Here is a tiny trained network, its code and every weight. The questions are about switching its units off for an input and a class, where a switched-off unit gives its printed mean instead of its output.

import numpy as np


def w(rows, s, z=0):
    codes = np.array(rows[::2]) - 128.0
    scale = np.full(codes.shape[1], s)
    scale[-1] = z or s
    return codes * scale


def norm(h):
    return h / np.sqrt((h * h).mean(-1, keepdims=True) + 1e-5)


def f(y):
    return np.maximum(y, 0)


def log_softmax(a):
    a = a - a.max(-1, keepdims=True)
    return a - np.log(np.exp(a).sum(-1, keepdims=True))


def net(x, mask):
    res = np.array(x, float).reshape(1, 7) / 4 @ E
    u = 0
    for l in range(3):
        y = f(norm(res) @ A[l][:, :-1].T + A[l][:, -1])
        res = res + np.where(mask[u : u + 3], y, B[l][:, -1]) @ B[l][:, :-1]
        u += 3
    return log_softmax(norm(res)[-1] @ U[:, :-1].T + U[:, -1])


A, B = {}, {}
E = w([
[86,193,184,119,214,117,123,85],'x0',
[67,126,231,67,133,208,132,137],'x1',
[148,102,127,188,117,29,135,199],'x2',
[137,81,151,185,158,180,131,87],'x3',
[168,171,41,189,81,65,174,72],'x4',
[156,51,254,48,151,12,191,205],'x5',
[117,112,175,247,153,94,106,177],'x6',
],0.0068)
A[0] = w([
[156,162,63,218,88,144,119,109,46],'0.n0',
[87,41,163,121,160,123,171,254,7],'0.n1',
[93,130,212,134,193,149,141,187,76],'0.n2',
],0.0074,0.0019)
B[0] = w([
[99,160,154,226,120,148,119,201,247],'0.n0',
[141,2,211,165,106,137,74,115,253],'0.n1',
[36,161,212,93,200,108,72,127,235],'0.n2',
],0.01,0.0047)
A[1] = w([
[255,82,75,128,82,51,204,218,32],'1.n0',
[113,184,79,121,116,147,114,71,249],'1.n1',
[74,114,80,31,134,254,162,154,148],'1.n2',
],0.0052,0.0011)
B[1] = w([
[239,58,50,128,166,60,194,194,240],'1.n0',
[118,138,214,152,111,9,121,172,249],'1.n1',
[218,124,78,43,60,141,183,34,251],'1.n2',
],0.011,0.0029)
A[2] = w([
[153,195,103,179,114,106,104,134,252],'2.n0',
[104,193,135,254,132,161,162,113,197],'2.n1',
[79,117,74,52,115,199,146,127,13],'2.n2',
],0.0076,0.0018)
B[2] = w([
[236,83,86,120,188,254,123,131,232],'2.n0',
[47,223,47,172,45,157,39,147,253],'2.n1',
[149,53,47,127,41,95,200,40,162],'2.n2',
],0.0079,0.0055)
U = w([
[56,205,157,86,194,129,133,60,138],'0',
[212,66,93,135,146,71,214,184,133],'1',
[96,41,255,132,153,108,115,174,24],'2',
[179,115,100,36,71,172,178,16,101],'3',
[136,202,45,207,107,179,96,132,251],'4',
],0.014,0.0015)

Each question gives the input, the list of numbers given to net, and the class t.
The units are the neurons (one row each of A and B). Each row of codes is followed by its name. A weight is (code - 128) times the scale printed after its matrix; where a second scale follows, it is the last column's (A, B and U).
mask holds one flag per neuron, layer by layer. A switched-off neuron (its flag False) gives its mean, the last column of its row in B, instead of its output. The means were averaged over made-up inputs and are rounded, as every weight is.
A unit's drop is (log p(t) with every unit on - log p(t) with that unit switched off) / (log p(t) with every unit on - log p(t) with every unit switched off).
The circuit of an input: a set's keep is (log p(t) with only the set's units on - log p(t) with every unit switched off) / (log p(t) with every unit on - log p(t) with every unit switched off). Starting from all 9 units, units are removed one at a time, each time the one whose removal leaves the highest keep (on an exact tie, the one counted first), for as long as the keep stays at least 0.8.
units of the circuit, in order: the units of the circuit, biggest drop first
most important unit: the unit with the biggest drop
top k neurons: the k neurons with the biggest drops, biggest first
top k neurons in layer l: the k neurons of layer l with the biggest drops, biggest first
drop of u: that unit's drop, to one decimal
input [5,7,-6,7,-7,4,-6], class 3: most important unit : 1.n2
input [-5,3,-4,-6,4,1,1], class 1: units of the circuit, in order : (0.n2 1.n0)
input [2,8,-1,-2,2,-4,4], class 0: units of the circuit, in order : (0.n0 0.n2)
input [7,-8,-1,-1,-3,1,1], class 0: top 3 neurons : (0.n0 1.n0 0.n1)
input [4,1,5,6,5,1,-4], class 4: top 2 neurons : (1.n2 2.n1)
input [8,7,6,2,8,-2,-5], class 4: top 2 neurons : (0.n2 2.n1)
input [0,-2,1,-7,-3,-2,-3], class 3: top 2 neurons : (1.n2 0.n0)
input [-1,1,4,6,-1,2,-8], class 3: top 3 neurons : (0.n0 1.n1 1.n2)
input [3,-2,-5,8,2,2,7], class 4: top 3 neurons : (2.n1 0.n1 1.n1)
input [0,-3,-6,-5,-2,-5,-3], class 3: top 2 neurons : (1.n2 2.n1)
input [4,0,-5,-4,-8,0,-4], class 3: top 2 neurons : (1.n2 2.n2)
input [-6,0,1,-4,-7,3,-7], class 3: top 3 neurons : (0.n0 1.n2 1.n1)
input [-5,-7,2,0,-3,-3,-6], class 1: top 3 neurons : (1.n0 0.n2 2.n1)
input [8,8,-2,-2,1,-6,-6], class 3: units of the circuit, in order : (1.n2)
input [4,0,-2,0,-3,4,-6], class 3: top 2 neurons in layer 0 : (0.n0 0.n1)
input [-4,-7,-6,-3,-6,0,2], class 3: drop of 0.n2 : -0.1
input [0,8,-8,-5,1,-7,4], class 3: drop of 1.n2 : 1.1
input [6,8,-1,-4,8,6,1], class 0: drop of 0.n1 : 0.2
input [4,-1,2,-2,-2,-1,1], class 0: drop of 1.n0 : 0.1
input [7,-3,-4,-5,3,5,4], class 0: most important unit : 0.n1
